Below is a small trained network, with its code and all its weights. Each question gives an input and a class and asks what happens when units are switched off, that is, made to give their printed mean instead of their output.

import numpy as np


def w(rows, s, z=0):
    codes = np.array(rows[::2]) - 128.0
    scale = np.full(codes.shape[1], s)
    scale[-1] = z or s
    return codes * scale


def norm(h):
    return h / np.sqrt((h * h).mean(-1, keepdims=True) + 1e-5)


def f(y):
    return y / 2 * (1 + np.tanh(0.7978845608 * (y + 0.044715 * y**3)))


def log_softmax(a):
    a = a - a.max(-1, keepdims=True)
    return a - np.log(np.exp(a).sum(-1, keepdims=True))


def net(x, mask):
    res = np.array(x, float).reshape(1, 4) / 4 @ E
    u = 0
    for l in range(4):
        y = f(norm(res) @ A[l][:, :-1].T + A[l][:, -1])
        res = res + np.where(mask[u : u + 3], y, B[l][:, -1]) @ B[l][:, :-1]
        u += 3
    return log_softmax(norm(res)[-1] @ U[:, :-1].T + U[:, -1])


A, B = {}, {}
E = w([
[220,166,93,20,198,152,161,244,16,135,189],'x0',
[54,185,146,130,94,118,122,112,111,62,184],'x1',
[128,2,129,50,65,42,115,115,113,146,201],'x2',
[76,110,161,227,90,64,152,230,38,181,105],'x3',
],0.0057)
A[0] = w([
[35,46,175,166,137,157,140,77,183,109,69,187],'0.n0',
[39,253,188,101,85,98,115,122,112,51,201,22],'0.n1',
[19,197,147,102,96,104,155,148,143,54,236,3],'0.n2',
],0.0042,0.0051)
B[0] = w([
[152,148,54,99,151,92,193,162,69,141,148,254],'0.n0',
[169,50,59,222,145,219,77,167,146,79,67,145],'0.n1',
[183,2,39,166,95,114,22,253,157,53,73,133],'0.n2',
],0.0082,0.0041)
A[1] = w([
[165,163,84,61,159,178,157,191,18,125,163,23],'1.n0',
[85,137,170,219,90,91,65,196,95,209,162,5],'1.n1',
[152,226,227,255,177,194,97,122,158,93,117,103],'1.n2',
],0.0044,0.0027)
B[1] = w([
[131,88,31,89,157,79,245,146,111,67,117,254],'1.n0',
[231,219,124,116,156,130,122,111,161,49,232,179],'1.n1',
[165,100,102,36,29,102,121,126,68,163,140,208],'1.n2',
],0.011,0.0029)
A[2] = w([
[140,192,156,65,127,112,174,74,117,140,188,101],'2.n0',
[153,156,75,237,75,45,103,3,157,143,83,64],'2.n1',
[250,99,32,154,153,115,126,139,114,126,124,254],'2.n2',
],0.0055,0.0037)
B[2] = w([
[2,191,157,82,131,101,67,135,144,93,162,154],'2.n0',
[162,106,62,78,220,181,165,194,73,71,176,176],'2.n1',
[81,103,185,224,106,163,90,98,185,128,82,254],'2.n2',
],0.0099,0.0087)
A[3] = w([
[154,251,94,118,142,202,116,136,47,159,22,37],'3.n0',
[215,176,190,191,116,70,183,181,72,157,163,115],'3.n1',
[132,169,61,138,168,106,254,59,115,173,171,3],'3.n2',
],0.0051,0.0022)
B[3] = w([
[144,34,166,156,135,8,81,79,62,177,210,252],'3.n0',
[158,195,97,7,171,210,45,43,242,176,148,244],'3.n1',
[94,180,166,82,117,49,255,124,158,114,106,214],'3.n2',
],0.0097,0.0018)
U = w([
[140,117,74,80,195,136,241,176,93,83,130,88],'0',
[181,57,105,191,123,199,70,177,134,105,98,255],'1',
[129,220,143,85,172,193,74,80,203,102,169,104],'2',
[103,58,185,76,69,32,97,104,54,167,149,101],'3',
[5,168,175,166,27,110,153,167,149,84,46,61],'4',
],0.014,0.0052)

Each question gives the input, the list of numbers given to net, and the class t.
The units are the neurons (one row each of A and B). Each row of codes is followed by its name. A weight is (code - 128) times the scale printed after its matrix; where a second scale follows, it is the last column's (A, B and U).
mask holds one flag per neuron, layer by layer. A switched-off neuron (its flag False) gives its mean, the last column of its row in B, instead of its output. The means were averaged over made-up inputs and are rounded, as every weight is.
A unit's drop is (log p(t) with every unit on - log p(t) with that unit switched off) / (log p(t) with every unit on - log p(t) with every unit switched off).
The circuit of an input: a set's keep is (log p(t) with only the set's units on - log p(t) with every unit switched off) / (log p(t) with every unit on - log p(t) with every unit switched off). Starting from all 12 units, units are removed one at a time, each time the one whose removal leaves the highest keep (on an exact tie, the one counted first), for as long as the keep stays at least 0.8.
circuit, biggest first: the units of the circuit, biggest drop first
unit that matters most: the unit with the biggest drop
top k neurons: the k neurons with the biggest drops, biggest first
top k neurons in layer l: the k neurons of layer l with the biggest drops, biggest first
drop of u: that unit's drop, to one decimal
input [7,-4,-8,-6], class 3: top 2 neurons in layer 2 : 2.n1, 2.n2
input [-1,-7,-8,3], class 3: circuit, biggest first : 3.n0, 1.n2
input [-7,-7,5,8], class 2: top 2 neurons : 3.n1, 1.n1
input [7,2,-8,-3], class 3: top neuron in layer 1 : 1.n2
input [2,-7,-4,8], class 2: top 3 neurons : 3.n1, 1.n1, 0.n1
input [2,7,6,4], class 1: circuit, biggest first : 0.n2, 0.n1
input [-4,8,-8,0], class 1: top 2 neurons : 0.n1, 0.n2
input [6,-7,8,-6], class 3: top 2 neurons : 2.n1, 0.n1
input [-8,7,5,-2], class 0: circuit, biggest first : 2.n1, 2.n2
input [-6,-6,4,3], class 0: top 3 neurons : 2.n1, 0.n2, 0.n1
input [3,-5,1,-1], class 1: top 2 neurons : 0.n0, 2.n2
input [-5,-5,-6,8], class 2: circuit, biggest first : 3.n1, 1.n1
input [-2,8,-8,7], class 1: circuit, biggest first : 0.n1, 3.n2, 2.n0
input [1,8,5,5], class 1: unit that matters most : 0.n2
input [0,5,-7,1], class 3: top 2 neurons : 1.n2, 3.n0
input [2,8,-2,7], class 1: circuit, biggest first : 0.n1, 0.n2
input [-4,4,-7,4], class 3: top 2 neurons : 3.n0, 1.n2
input [5,-8,5,-4], class 1: top 2 neurons : 2.n2, 0.n0
input [-8,-1,7,2], class 0: top 2 neurons : 2.n1, 2.n2
input [3,-4,4,3], class 1: unit that matters most : 0.n0
input [-1,-1,-7,6], class 3: top 2 neurons : 3.n0, 1.n2
input [-8,-6,-7,-1], class 0: top 2 neurons : 2.n1, 0.n0
input [-7,-7,6,0], class 0: drop of 0.n2 : 0.2
